Here is a tiny trained network, its code and every weight. The questions are about switching its units off for an input and a class, where a switched-off unit gives its printed mean instead of its output.

import numpy as np


def w(rows, s, z=0):
    codes = np.array(rows[::2]) - 128.0
    scale = np.full(codes.shape[1], s)
    scale[-1] = z or s
    return codes * scale


def f(y):
    return np.maximum(y, 0)


def log_softmax(a):
    a = a - a.max(-1, keepdims=True)
    return a - np.log(np.exp(a).sum(-1, keepdims=True))


def net(x, mask):
    res = np.array(x, float).reshape(1, 3) / 4 @ E
    y = f(res @ A[0][:, :-1].T + A[0][:, -1])
    res = res + np.where(mask, y, B[0][:, -1]) @ B[0][:, :-1]
    return log_softmax(res[-1] @ U[:, :-1].T + U[:, -1])


A, B = {}, {}
E = w([
[211,58,117,99,101,59,126],'x0',
[122,154,87,3,93,135,149],'x1',
[143,173,121,146,89,147,38],'x2',
],0.024)
A[0] = w([
[131,76,172,197,151,138,105,254],'N0',
[37,166,141,133,179,200,171,245],'N1',
[68,219,123,153,128,225,94,157],'N2',
[70,176,152,169,193,162,115,198],'N3',
[73,201,82,79,135,198,157,122],'N4',
[145,158,106,142,50,151,5,127],'N5',
],0.015,0.009)
B[0] = w([
[186,109,146,250,238,144,150,222],'N0',
[37,167,48,123,191,112,104,248],'N1',
[57,68,215,137,84,166,169,253],'N2',
[72,93,157,126,160,209,79,226],'N3',
[80,177,152,118,63,47,188,229],'N4',
[212,179,235,137,32,116,17,230],'N5',
],0.013,0.029)
U = w([
[95,125,86,175,207,157,109,166],'0',
[87,166,71,109,128,113,155,194],'1',
[183,63,124,186,170,88,211,231],'2',
[147,31,92,4,103,121,194,208],'3',
[120,108,174,179,131,200,74,116],'4',
[107,154,168,123,68,122,122,76],'5',
[208,140,128,221,128,82,64,26],'6',
[196,176,92,45,73,107,60,3],'7',
],0.018,0.005)

Each question gives the input, the list of numbers given to net, and the class t.
The units are the neurons (one row each of A and B). Each row of codes is followed by its name. A weight is (code - 128) times the scale printed after its matrix; where a second scale follows, it is the last column's (A, B and U).
mask holds one flag per neuron, in row order. A switched-off neuron (its flag False) gives its mean, the last column of its row in B, instead of its output. The means were averaged over made-up inputs and are rounded, as every weight is.
A unit's drop is (log p(t) with every unit on - log p(t) with that unit switched off) / (log p(t) with every unit on - log p(t) with every unit switched off).
The circuit of an input: a set's keep is (log p(t) with only the set's units on - log p(t) with every unit switched off) / (log p(t) with every unit on - log p(t) with every unit switched off). Starting from all 6 units, units are removed one at a time, each time the one whose removal leaves the highest keep (on an exact tie, the one counted first), for as long as the keep stays at least 0.8.
circuit, biggest first: the units of the circuit, biggest drop first
top k neurons: the k neurons with the biggest drops, biggest first
drop when u is switched off: that unit's drop, to one decimal
input [-8,-1,-4], class 0: circuit, biggest first -> [N1]
input [2,7,-3], class 3: top 2 neurons -> [N5 N1]
input [1,3,-7], class 3: circuit, biggest first -> [N0 N5]
input [-4,0,-1], class 0: top 3 neurons -> [N5 N1 N3]
input [-6,2,-7], class 1: top 2 neurons -> [N4 N1]
input [-8,1,4], class 5: top 2 neurons -> [N4 N0]
input [1,1,8], class 7: top 3 neurons -> [N0 N5 N3]
input [6,2,-6], class 3: top 2 neurons -> [N0 N5]
input [-5,6,1], class 5: top 2 neurons -> [N2 N4]
input [-8,0,-4], class 0: top 2 neurons -> [N1 N3]
input [1,-6,3], class 6: top 2 neurons -> [N2 N0]
input [-5,3,0], class 1: top 2 neurons -> [N1 N5]
input [-7,-5,-1], class 0: drop when N1 is switched off -> 1.9
input [8,3,-5], class 3: circuit, biggest first -> [N0]
input [2,-1,0], class 2: drop when N5 is switched off -> 0.9
input [-6,3,2], class 5: drop when N4 is switched off -> 1.3
input [-3,2,8], class 5: drop when N4 is switched off -> 0.0
